Below are the code and all the weights of a small trained network. Each question names an input and a class and asks about switching units off, where a switched-off unit gives its printed mean instead of its output.

import numpy as np


def w(rows, s, z=0):
    codes = np.array(rows[::2]) - 128.0
    scale = np.full(codes.shape[1], s)
    scale[-1] = z or s
    return codes * scale


def norm(h):
    return h / np.sqrt((h * h).mean(-1, keepdims=True) + 1e-5)


def f(y):
    return np.maximum(y, 0)


def log_softmax(a):
    a = a - a.max(-1, keepdims=True)
    return a - np.log(np.exp(a).sum(-1, keepdims=True))


def net(x, mask):
    res = np.array(x, float).reshape(1, 4) / 4 @ E
    u = 0
    for l in range(3):
        y = f(norm(res) @ A[l][:, :-1].T + A[l][:, -1])
        res = res + np.where(mask[u : u + 6], y, B[l][:, -1]) @ B[l][:, :-1]
        u += 6
    return log_softmax(norm(res)[-1] @ U[:, :-1].T + U[:, -1])


A, B = {}, {}
E = w([
[89,45,80,171,111,157,127,220,75,184],'x0',
[168,107,15,41,79,118,103,162,155,86],'x1',
[119,62,116,101,143,112,172,51,7,78],'x2',
[137,167,255,106,76,81,107,123,128,155],'x3',
],0.0096)
A[0] = w([
[118,140,160,87,183,155,125,173,86,138,4],'0.n0',
[110,170,170,164,173,208,50,166,57,255,114],'0.n1',
[90,88,66,140,214,184,133,65,101,137,133],'0.n2',
[145,167,71,194,83,225,122,163,185,137,68],'0.n3',
[61,203,19,120,199,153,97,198,97,158,57],'0.n4',
[123,51,72,105,156,86,178,169,112,116,78],'0.n5',
],0.0062,0.0044)
B[0] = w([
[103,132,182,255,218,111,49,122,168,167,128],'0.n0',
[253,145,145,16,197,236,8,65,198,249,254],'0.n1',
[10,161,120,171,134,227,85,102,160,13,230],'0.n2',
[8,200,107,116,39,14,225,226,6,92,227],'0.n3',
[18,148,80,86,100,125,136,146,82,127,221],'0.n4',
[204,10,219,186,136,79,89,45,183,94,207],'0.n5',
],0.0055,0.0047)
A[1] = w([
[199,172,80,1,86,105,132,100,101,81,190],'1.n0',
[149,218,209,133,111,76,138,141,244,131,76],'1.n1',
[189,133,42,172,150,122,92,205,253,205,62],'1.n2',
[127,65,169,139,62,120,88,192,110,160,6],'1.n3',
[127,169,38,157,171,127,128,242,217,168,90],'1.n4',
[88,96,192,185,130,164,137,199,111,244,150],'1.n5',
],0.0085,0.0023)
B[1] = w([
[120,151,224,98,136,115,101,136,162,227,247],'1.n0',
[227,1,179,112,152,216,58,118,136,148,254],'1.n1',
[150,227,114,132,181,85,201,55,58,97,236],'1.n2',
[101,153,157,136,88,142,166,107,137,198,184],'1.n3',
[64,134,138,81,40,138,144,114,111,167,254],'1.n4',
[190,117,198,79,153,33,66,143,203,151,245],'1.n5',
],0.011,0.0074)
A[2] = w([
[138,149,77,182,205,170,158,101,121,117,33],'2.n0',
[248,77,148,137,136,132,64,147,170,114,112],'2.n1',
[94,108,79,194,90,118,172,86,99,95,164],'2.n2',
[173,95,163,170,146,137,109,160,109,172,138],'2.n3',
[98,200,170,124,151,93,129,136,150,100,71],'2.n4',
[140,144,85,190,166,143,157,79,103,85,2],'2.n5',
],0.012,0.0026)
B[2] = w([
[112,156,189,138,208,20,164,4,160,95,144],'2.n0',
[238,50,117,181,199,172,51,222,117,51,246],'2.n1',
[157,120,123,189,137,151,145,219,127,69,165],'2.n2',
[120,95,189,95,135,145,95,32,228,106,208],'2.n3',
[105,178,51,150,92,82,182,115,174,141,166],'2.n4',
[84,172,117,215,168,112,178,75,101,84,145],'2.n5',
],0.011)
U = w([
[92,243,132,63,65,93,152,107,159,211,151],'0',
[87,117,88,207,210,137,187,93,115,28,6],'1',
[105,77,24,152,79,183,153,255,96,81,10],'2',
[209,50,166,80,177,150,45,109,174,128,234],'3',
],0.013,0.0022)

Each question gives the input, the list of numbers given to net, and the class t.
The units are the neurons (one row each of A and B). Each row of codes is followed by its name. A weight is (code - 128) times the scale printed after its matrix; where a second scale follows, it is the last column's (A, B and U).
mask holds one flag per neuron, layer by layer. A switched-off neuron (its flag False) gives its mean, the last column of its row in B, instead of its output. The means were averaged over made-up inputs and are rounded, as every weight is.
A unit's drop is (log p(t) with every unit on - log p(t) with that unit switched off) / (log p(t) with every unit on - log p(t) with every unit switched off).
The circuit of an input: a set's keep is (log p(t) with only the set's units on - log p(t) with every unit switched off) / (log p(t) with every unit on - log p(t) with every unit switched off). Starting from the 12 units with the biggest drops (on a tie, the unit counted first), units are removed one at a time, each time the one whose removal leaves the highest keep (on an exact tie, the one counted first), for as long as the keep stays at least 0.8.
circuit, biggest first: the units of the circuit, biggest drop first
unit that matters most: the unit with the biggest drop
top k neurons: the k neurons with the biggest drops, biggest first
k most important neurons of layer l: the k neurons of layer l with the biggest drops, biggest first
drop of u: that unit's drop, to one decimal
input [-4,3,3,-8], class 1: circuit, biggest first	(1.n5; 1.n1)
input [8,0,-1,-4], class 0: circuit, biggest first	(2.n1; 1.n1)
input [-7,0,4,-6], class 1: unit that matters most	0.n2
input [6,7,5,-4], class 2: top 3 neurons	(1.n2; 1.n1; 1.n5)
input [7,5,-4,-4], class 2: top 2 neurons	(1.n0; 2.n2)
input [6,7,4,-4], class 2: top 3 neurons	(1.n2; 1.n1; 1.n5)
input [1,-6,6,-1], class 1: top 2 neurons	(1.n1; 0.n2)
input [3,4,2,-4], class 2: top 2 neurons	(1.n2; 2.n2)
input [1,2,0,-7], class 2: 2 most important neurons of layer 2	(2.n2; 2.n3)
input [5,4,5,-2], class 2: 2 most important neurons of layer 2	(2.n2; 2.n3)
input [5,0,-8,2], class 0: drop of 1.n4	0.5
input [7,4,-3,-1], class 0: drop of 2.n1	0.1
